After every row comes roughly how far along a hidden order it lies, from 0 to 30.
In the rows, 128 means zero.
[115 142 118 122 121 134 130 130 103 126 106 120 145 123 135 132 137 106
  97 155 109 143 131 139 123 138 132 129 142 129 122 134 107 120 130 137
 144 154 128 135 151 110 120 137 131 106 107 117 156 125 114 141 149 165
 150 113 128 115 129 136 110 116 126 124 154 128 149 111 136 122 125 130
 133 101 110 132 122 134 104 142 149 121 133 120 114 122 124 131 137 136
 142 138 103 140 128 131 129 116 175 117 115 127 145 128 134 131 144 137
 119 128 138 139 123 114 134 126 123 130 127 134 118 114 122 161 132 127
 128 120 114 145 106 155 133 134 117  99 112 128 112 135 110 138 147 117
 134 150 129  89  83 165 106 126 120 137 131 134 114 102 123  97 154 135
 128 145 134]
21
[108 172  95 125 111 127 127  95 168  62 108 138 126 110 148 131 122  99
 129 158 154 145 142 192 100 124 104 147  84 103 139 124 144 121 103 149
 130 107 128 141 109  88 122 246 121 131 102 142 127 102 173 139 142  90
 100 156 151 129 105 135 136 202  80 142  94  97  89 146 140 112 135 129
 135  97  67  81 123 155 121  88 124 144 110 118  99 104 119 124 131 148
 138 160 123 145 154 139 105 147 167 126 148 118 145 137 145 136 108 100
 177 116 164 228 128 137  98 166 108 102 144 142  59 119 116 154  96 105
 163  86 176 133 139 147 125 140 100  50 131 123  46 160 138 110 109 140
 100  74 105 132 157 157 116 147 171 115 135  85 215  65 161 130 185 106
 121 137 151]
3
[ 91 190 109 116  92 103 109 121 128 102 111 139 192 102 127 138 157  80
 159 185 117 148 179 186 142 137 144 144  76 137 126 139 134 105 130 120
  98 154 140 139 160  66 121 218 144  71 118 110 137  95 172 154 154 150
  93 165 152 133  56 132 124 184 107 128 157 142  69 134 164 124 112  94
 136  78  75  98  26 166  81  80 160 134 116 137  91 110  85 151 141 133
 176 139  85 141 121 139  56 142 220 105 139 149 175 148 131 126 149 155
 157  60 148 205 160 132 116 163 165 122  89 131  66 106 134 143  80 155
 133 100 131 116 125 179 119 130  85  62 104 118  88 148 143 138 151  70
 104 122 103  94 105 180 141 133 151 116 147 127 107   1 119  43 155 105
 116 154 169]
1
[ 99 194 109  98 104 141 154 107 167 123  79 129  85 142 118 132 161 122
 118 156  98 162 146 174  99 120 106 159  88  54 153 156 129 138 128 150
 129 161 101 131 126  95  93 157 103 110 128 144 169 139 115 175 166 148
 135 122 112 114 111 146 128 148  81 126 103 139 193 118 146 124 166 104
 132  47  40 117 117 161  70 138 130 112 100 111 101 101 110 135 135 144
 136 135  82 161 129 148 116 157  81 109 100 157  95 121 129 143 136  85
 186 160 168 126 119 118 112 137  67 129 128 171  62  95  94 172 113 140
 139  82 160 176 143 124 157 135 110 105 105  90 133 147 143 135 159 125
 154 136 146 114 121 197  78 136 106 125 141 112 105 112 155  92 153 137
  90 143 115]
21
[ 86 175  86 118  78 116 124 141 100 122  78 124 152 114 127 137 185  93
 122 170  80 148 166 183 138 142 152 149 103  96 131 163  98 100 148 124
  91 197 113 145 172  55  67 163 129  37 134 114 137 106 145 188 168 168
 106 142 153 132  60 131  98 167 108 121 161 157 163 117 153 126 133  83
 139  75  56 139  63 146  47 100 168 128  96 123  54 112  61 154 149 148
 187 130  93 139 118 154  88 157 200 112 127 160 150 149 125 139 157 142
 135 102 135 145 151 125 118 137 139 135 139 152  61 102 126 142  96 177
 112  85 132 141 119 182 131 134 115  72  71 108 134 148 124 141 179  62
 153 175 116  88  83 194  83 133 112 137 150 147  84  35 100  22 168 116
 113 140 166]
22
[132  93 136 146 145 132 115 139  81 121 135 124 173 113 136 127 122 109
  91 142 121 118 125  92 148 143 148 115 164 187 106 110  95 104 126 122
 142 127 145 130 155 124 140 117 150 113 118  98 121 112 123 126 124 174
 126 115 135 137 136 119 107 104 153 122 180 109 112 115 116 118 106 139
 136 162 156 143 121 106 145 120 155 126 174 132 130 142 116 126 131 125
 143 132 144 119 132 124 134 111 213 133 139 112 174 129 134 126 138 159
  69 104 108 139 129 126 146 125 157 125 121 108 148 138 142 133 144 118
 124 142  98  99  93 178 122 119 122  87 121 145 110 115  97 134 121 106
 114 141 117  99  90 110 124 119 141 151 119 153 168 110 106 123 127 118
 163 142 151]
17
[127 125 116 111 123 161 152 123 162 149 112 109  56 160 136 139 103 162
  81  96 120 124  87 123  70 127 110 122 199  74 124 137 120 151 125 140
 156 127 110 133  99 155 116  97 104 166  94 165 170 153  89 112 128 112
 183  83 107 101 185 137 118  94 106 128  73 112 222  97 111 135 167 155
 123 123 131 143 177 118 121 195  93 128 104 115 144 115 190 109 131 139
  99 154  93 147 131 135 198 107  67 122  96  99  74 107 131 133 116  76
 144 212 129  65  97  97 133 110  81 141 202 147 168 108 118 185 142  90
 153 139 141 158 119  69 136 152 182 154 149 127 136 136 100 120 128 155
 164 141 149 151 125 124 112 128  74 131 117 127 119 218 144 174 146 169
 124 116  82]
30
[ 99 205  86 113  98 103 113 111 174  81  83 154 157  93 128 141 160  97
 147 195 122 156 174 192 114 120 120 160  41 102 141 135 137 105 107 127
 106 149 129 139 148  74 103 255 130  90 118 122 140 100 182 165 139 145
  94 174 147 128  63 143 127 234  73 135 109 111  90 141 156 124 135 107
 134  83  49  89  75 178  77  96 139 136 102 130  77  99  78 143 143 133
 180 139  95 151 142 148  60 163 172 113 139 159 161 149 142 135 133  96
 184  88 175 217 154 142 100 179 128 110 129 141  48  92 121 143  64 155
 146  72 164 120 148 156 111 125  87  64 109  99  74 145 137 125 148  96
  88  98  91 111 135 181 118 144 178 118 153 101 173  16 139  55 167  96
 110 140 164]
0
[ 93 170  75 121  85 115 118 132 135  86  84 134 142 100 140 136 161  88
 139 167 117 147 162 197 127 135 139 152  74  95 142 149 118 101 131 134
  78 169 119 142 157  67  78 211 125  75 131 124 117 100 169 173 148 121
  94 161 163 145  68 134 111 192  99 132 120 138 118 141 153 124 124 104
 135  88  63 118  76 150  83  76 149 143 103 120  56 112  74 147 144 146
 176 138 127 134 138 146  84 162 183 124 143 151 155 159 132 138 134 130
 160  92 145 187 160 139 106 141 143 119 143 145  75 111 129 124  88 167
 123  84 148 134 138 170 116 134 113  88  92 118 105 153 128 120 155  94
 125 133  99 106 121 182  95 141 149 127 150 113 140  39 115  57 175  97
 115 129 168]
12
[137 122 119 113 134 157 151 124 156 158 119 113  54 161 130 138 112 162
  84 101 119 127  95 116  78 123 103 121 197  86 117 137 121 153 121 139
 173 127 113 131 113 155 122  96 108 166 100 161 166 155  87 115 119 121
 181  82 103 100 181 138 121  86 109 127  86 108 222  98 107 132 167 151
 122 127 133 144 184 117 128 197  94 125 112 114 148 119 178 110 129 135
 103 145  94 145 133 135 194 108  62 123  96 101  87 107 128 132 117  79
 141 203 130  66  95  98 135 116  82 141 189 140 170 112 115 180 140  93
 153 143 141 152 118  77 135 148 176 148 149 124 143 126 106 128 127 162
 155 138 149 151 119 120 112 128  81 134 116 132 117 210 144 174 134 167
 126 119  82]
28
[131 163 136 118 137 146 150 104 185 150 133 114  67 171 137 138  89 155
 109 101 150 130  91 143  67 116  92 123 178  79 127 124 146 166 119 140
 176  96 119 132  72 165 134 139 106 195  78 175 169 156 107  86 120 101
 181 107  92  75 171 136 143 141  92 135  82 107 161 112 121 141 173 135
 124 118 142 103 176 138 131 190  76 131  97 146 166  97 200 104 113 143
 107 148  61 162 134 145 181 107  68 117  94  95  79  95 137 125 105  74
 181 203 140  77  91  96 129 134  86 133 183 143 145 104 106 194 123  77
 168 150 150 164 121  45 136 157 164 136 166 120 108 148 133 125 114 179
 150  98 151 162 138 127 165 131  83 111 113 116 130 204 171 196 139 171
 123 122  67]
18
[117 130 114 132 115 124 124 108 133  87 126 127 151 113 143 130 110  99
 116 145 147 130 136 155 118 135 127 128 126 144 122 125 129 116 115 140
 130 107 140 136 131  98 135 196 136 122 105 128 119  98 154 126 141 113
 109 138 152 139 110 124 123 153 114 134 139 103  68 133 126 110 114 131
 137 117  99 106 129 135 134 100 142 141 131 118 110 121 129 130 132 141
 136 158 139 131 143 129 113 128 204 128 152 107 165 140 137 130 123 145
 134 102 134 214 131 130 118 152 141 116 131 128  89 131 131 149 118 108
 155 108 141 112 110 169 125 138 109  56 131 140  72 148 127 117 109 116
 109  98 108 126 154 125 116 136 158 130 129 118 182  73 134 126 167 110
 143 145 159]
7
[159  84 161 162 210 161 140 124  63 139 153 117 131 141 161 119  66 122
  67 119 155 124  86  60 120 130 104  84 207 171 102  98 127 136 104 151
 241  93 140 143 100 188 179  92 139 209  80 130 141 136  85  65 117 135
 161  82 109  85 218 130 130  27 151 135 158  83 124 110  97 112 115 195
 123 178 196 133 218  90 197 193 112 120 181 113 184 140 184  95 108 144
  72 143 139 134 149 116 187  75 179 155 114  71 143 102 146 125 107 138
  77 143 128 128  67 107 149 120 128 116 112 114 178 144 118 169 185  62
 146 167 107 135  81 132 136 139 115  96 180 168  78 121  97 146  92 224
 111  97 146 106  94 119 138 119 127 146  93 124 168 187 152 240 113 155
 169 139 111]
19
[124 164 120 116 119 138 141 102 211 120 122 127  56 157 139 133  98 161
 143  92 141 131 114 165  78 116  83 144 136  54 143 135 160 158 113 133
 128  94 111 144  70 128 109 154 109 168 103 165 153 137 135 104 134  57
 148 144 124  95 143 129 153 149  76 134  65 118 155 134 126 141 172 134
 122 120  98  96 149 147 119 153  83 137  77 134 130 101 162 108 118 144
  99 152  93 148 125 144 157 133  52 117 122 104  71 110 133 132  98  60
 201 187 145 111 108 117 108 148  76 123 197 150 114 110 120 173 103  75
 164 116 181 140 153  51 134 151 157 128 165 115 106 148 143 121 108 167
 143  92 133 191 183 124 140 141 104  98 123 100 150 181 170 174 162 152
 105 112  89]
11
[104 178 101 114 110 136 141 100 163  87  96 132 108 124 139 131 130 105
 119 162 136 154 141 185  94 122 105 149  93  80 145 142 140 129 113 151
 141 128 117 136 117  98 111 208 111 123 110 145 142 119 142 155 151 120
 121 141 129 121 108 139 131 172  84 135 104 112 132 131 138 117 150 119
 135  78  60  99 126 156 102 112 127 130 108 116 104 102 121 129 131 147
 139 152 113 152 145 145 110 149 129 120 125 131 122 130 139 139 118  98
 186 137 165 184 122 127 106 154  94 115 141 157  60 109 105 164 107 120
 155  87 165 154 134 140 140 139 107  69 125 113  77 155 140 121 130 136
 126 100 122 125 136 174 101 142 138 121 137 100 167 102 160 122 168 120
 109 141 132]
12
